Each new row is followed by its nearest point in the smallest flat space through zero that holds the rows named last above it.
In the rows, zero is written as 128.
nele (5 x 12):
[[145 146 146 125 121 126 125 132  75 117 160 118]
 [ 69  93 130 146 158 141 153 173 141 142 136 101]
 [139  94 138 115 126 133 111 181 135 120  82 119]
 [103 114 154 142 125 139 169 149 130 149 119 139]
 [127 151 150 116 139 109 131 152 134 133 120 164]]
New rows:
[ 94 160 172 106 122 102 141  94 147 137 107 151] -> [123 155 142 127 129 115 149 116 147 144 123 173]
[ 95 153 100 136 104 127 137 133 154 116  92 117] -> [119 118 116 131 131 130 129 122 157 134 112 131]
[129 154 111 104 104 138 128  94 142 128 134 146] -> [141 146 117 127 119 123 127  89 139 130 130 145]

natun (4 x 12):
[[ 96 135 161 137 112 116 137 131  71 144 102 163]
 [111 147  68 130 121 150 132 120 101 145 136 143]
 [122 100 147 132 134 103 186 100 135  96 104 133]
 [117 148  87 135 106 114 152 115 140 114 123 111]]
New rows:
[131 108 111 144 134 179 117 106 121 115 181  85] -> [145 120  95 120 147 153 118 125 146 131 150 122]
[124 113 152  90  86 118 130 166 158 118 144  91] -> [140 137 151 129 116 108 113 140 159 117 128  99]

mel:
[[163 158 149 115  97 126 111 102 115  87 128 127]
 [185 124 132 122 116  87 122 136 100 130 101 147]]
New rows:
[ 76 140 123 134 116 165 118 100 148 130 134  94] -> [ 84 140 130 130 131 166 129 114 151 115 153 110]
[ 87 100 124 133 127 183 158 125 122 132 157 147] -> [ 85 124 121 135 142 154 135 129 148 136 145 116]
[102 131 112 109 156 148 146 113 168 145 124 118] -> [ 92 122 121 134 142 148 135 131 144 138 141 119]

fer, 3 rows:
[[121 137 161 102  81 106 119 157 122 131 131 124]
 [140 121 125 133 136 120  78 143 148 134 132 112]
 [123 116 153 103 166  93  91 119 124 131 140 115]]
New rows:
[108 132 134 156 170 130 148 133 114 126 155 119] -> [125 123 123 129 156 129 139 108 122 125 129 131]
[139 130 169 133  63  95 117 152 134 137 124 148] -> [125 139 154 110  70 114 118 164 128 132 128 124]
[ 98 116 166 125 150  94 182 114 121 104 156 117] -> [109 127 154 100 147 109 160 103  99 123 133 137]

temi (4 x 12):
[[184 171 111 155 114 113 124 160 101 163 156 104]
 [132 104 114 147 117 165 139 130 128  94 121 107]
 [171 120 122 131 102 130 150 109  97 127  89  56]
 [151 129 123 119 116 136 140 103  99 135 104  81]]
New rows:
[108 154  91  94 115 140 145 150 121 113 109 165] -> [114 129 126 123 136 140 123 124 130 126 138 142]
[137 101 113 135 147 157 142 131  93 147 122 142] -> [128 131 118 128 129 153 128 120 116 125 134 121]

moded:
[[132  68 127 147 106 141 158 101 161 150 121 136]
 [128 104 116 142 136 122 154 107 140 139  99 120]
 [142 102 122 141 113 127 151 114 138 118 104 119]
 [142  58 121 151 109 124 169  98 159 150  98 124]
 [135  92 159 175 130 130 111 165 156 126  79 108]]
New rows:
[114 153 139 114 138 115 151 143 106  94 115 150] -> [129 157 120 121 134 125 126 129 112 106 123 121]
[150 142 148 104 135 110 117 163 147 112 130 123] -> [141 136 141 123 123 114 106 156 117 119 129 121]
[139 147 148 130 118 121 196 143 157 139 102 132] -> [133 114 121 138 126 125 145 117 134 125 107 120]

zemol:
[[115 133 125 115 153  92 133 139 138 104 125 143]
 [110 124 105 114  93 112 145 136  98  86 145 148]
 [113 114 117 170 119 109 110  48 149  97 130 141]
 [105 125 106 126 114 106 153 121 103 108 148 139]]
New rows:
[107 139  97 132 124 117 129  98 127 146 147 150] -> [112 124 115 142 128 115 142 101 120 128 141 129]
[154 105 102 145 135 122 152  91 116 134 132 115] -> [118 123 119 148 126 127 139  96 121 141 140 122]
[147 120 152 116 140 105 142 167 154 138 135  68] -> [136 137 140 114 157 129 132 159 135 152 120 119]

puzos (5 x 12):
[[123 182 147 133 129 136 104 108 104 134 137 125]
 [115 138 136  78  94  87 132 113 107 132 165 146]
 [130 113 138 103 104 101 140 127  89 141 133 153]
 [130  97 135 111  97 105 140 135 121 129 151 137]
 [119 146 146 122 127 126 109 138  92 128 149 128]]
New rows:
[132 133 141 116  90 136  97 131 122 164 121 102] -> [134 137 145 138 110 129 122 120 117 133 140 127]
[158 158 107  93 149 135 100 157  88  95 140 119] -> [107 148 128 110 157 129 107 151  98 119 139 126]

zar, 4 rows:
[[137 112 166  91 132 126 127 119 151 155 121 202]
 [119  99 126 137 107  97 166 140 119 148  96 199]
 [ 99 141 150 113 121 139 131 136 107 142 130 177]
 [103 112 155 142 117  85 154 116 109 123 119 155]]
New rows:
[133 139 105  92 132 136  89 116 128 113 163 162] -> [131 141 138 105 136 154 110 129 136 138 138 140]
[ 85 111 107 137 136 116  97 118 128 108 121 175] -> [115 126 136 128 121 121 138 131 117 133 123 153]

Zub, 4 rows:
[[103 121  95 138 125 122 175 158 114 132 116 149]
 [123 101 107  93  96 168 129 140 147 102 143 133]
 [111  94  97 114 132 154 111 156 153 124 145 128]
 [151 168 152 135 111  75 114  93 108 118 126 112]]
New rows:
[149  93 108 108 159 118 121 127 109 127 119  85] -> [125 123 122 130 138 123 109 133 136 131 135 121]
[107 110  80 117 145 136 101 170 116  98 133 126] -> [106 103  85 122 128 125 114 160 144 122 144 127]
[122 103 142 120 114 123 109 149 201 118 135 117] -> [126 108 116 113 127 143  95 135 151 120 147 118]

numo, 4 rows:
[[116 152 139 138 104 180 131 129 127 137 147 112]
 [115 179 143 126 105 170 155 127 142 143 172  79]
 [111 145 145 183  88 197 140  99 126 125 128 113]
 [ 97 168 157 141 110 199 152 115 163 140 153 120]]
New rows:
[124 154 109 121  88 145 112 126 140  93 102  96] -> [130 136 127 142 111 142 130 124 116 128 134 109]
[130 138 137  96 168 117 120 145 131 166 165 135] -> [126 140 128  82 147 119 125 155 142 142 149 132]

benid:
[[128  98 131  92 150 121 133 119 126 128 130 127]
 [125 111 115 110 106 137 124 159 112 123  97 165]
 [143 108 138 163 158  99 139 160 121 164 126 133]
 [122 154 121 172 115 151 147 128 157 135 134 161]
 [148 138  83 128 129 130 101 109 100 142 168 152]]
New rows:
[136 112 115 159 137  79 103 142 132 152 135 110] -> [146 125 131 154 147 100 119 144 108 152 137 112]
[130 157 114 111 144 149  82 161 129 134 131 103] -> [134 139 121 127 116 123 107 129 108 123 129 112]

Nef, 3 rows:
[[114 128 117  88  89 148 114  93 137 114  89 151]
 [109 120 128  81  84 132 123 107 131 139 110 133]
 [114 114 118  98  87 126 127 113 120 136 116 117]]
New rows:
[148 160 196 116 136 139 148 148 120 108 134 132] -> [129 142 154 125 152 129 128 139 145 139 140 147]
[134 144 127 127 128 141 153  95 177 111 118 157] -> [128 143 133 120 136 146 118 115 146 113 109 160]

nipa, 5 rows:
[[ 88 120  71 144 109 129  98 127  93 122 166 105]
 [155 129 132 125 161 130 163  99 140 129 135 132]
 [121 101 105 105  93 126 154 113 133 114 130 118]
 [ 99 132 107 139 110  90 111 134 132 117 144 126]
 [144 165 149 136 144 170 176 117 169 145 115 162]]
New rows:
[ 84 139 107 145 155 128 138 128 155 135 153 124] -> [109 153 103 152 135 123 134 118 139 129 153 137]
[150 101 100 121 104  98 134 116 111  99 138 127] -> [127  98 109 111 115 100 135 113 121 111 138 110]
[142 154  93 106 137 142 139 115 114 125 161 125] -> [127 128 102 134 141 144 143 107 120 129 150 122]

Zato:
[[132 126 119 110  77 166 115 137  67 110 152 129]
 [119 120  99 132  91 158 127 130  89 106 165 141]
 [123 125 116 122  89 156 121 136  84 114 151 135]]
New rows:
[102 134 140 141  96 117 121 132  77 127 133 134] -> [106 131 136 130  97 140 121 149  96 133 132 142]
[159 114 140  96 129 124 107 164  99 122 149  74] -> [159 132 141  96 115 143 115 124 103 122 120 106]
[ 84 119 110 143 154 150 157 120 138 106 129 132] -> [111 121 106 151 135 124 139 124 143 123 145 143]

pana, 4 rows:
[[130 126 102 153  58 111 177 163 134 146 150 168]
 [122 126  83 178  94 133 144 176 144 137 136 179]
 [111 130  97 128 101 135 147 144 117 149 132 166]
 [101 102  92 154 104 139 143 159 110 166 140 185]]
New rows:
[122 145 126  85  82  84 133  91 125 101 141 133] -> [137 154 135  88  94 113 159 111 124 125 131 116]
[ 95 132 153 136 123 138  99 132 149 128 106 135] -> [125 127 124 135 144 136 114 130 131 124 123 129]
[124 119 147 160 108  99  97 124 146 120 118  75] -> [150 118 156 150 135 112 122 128 146 110 134 100]

Nem, 3 rows:
[[176 132 114 135 132 125  87 165  72  89 123  89]
 [172 122 131 142 112 138  92 103 122 130 117 125]
 [168 127 131 133 111 141  99  90 126 140 114 126]]
New rows:
[163 117 143 153 115 129 115  87 118 141 149 110] -> [160 123 132 139 114 137 102 102 129 135 119 130]
[129  87 148 130 122 126 121 102 149 119 112 167] -> [130 111 140 150 116 131 120 110 157 138 130 152]
[143 148 108  73 114 116 111 118 101 122 127 112] -> [145 150 116  99 131 134 126 118  97 130 116 100]

momig (3 x 12):
[[144  75 118 154 143 133 115 165 125 130 144 147]
 [140  90 132 137 153 114 135 160 116 141 136 140]
 [129  70 127 139 154 140 116 155 129 124 128 142]]
New rows:
[154 157 105 136  81 115 139 120 101 121 165 144] -> [153 167 110 150  92 114 128 130 123 138 156 130]
[130 141 123 137 136 131 147 157 100 136 162 107] -> [143 133 127 137 127 109 138 142 117 142 142 132]
[148 141 143 155  97 147 103 138 118 139 127 141] -> [140 135 113 147 108 133 117 132 131 126 144 133]

sem (2 x 12):
[[ 88 133 111  86 159 144  79  88 138 127 115 164]
 [ 85 148 108  92 166 125  76 100 120 107 126 166]]
New rows:
[114 120 145  93 111 140 142  75 151 146  88 135] -> [121 108 128 108 127 159 119 100 156 156 109 135]
[110 171 141 125 151 107 107 113 106 112 131 165] -> [106 150 116 117 151 111 102 125 109 101 136 147]
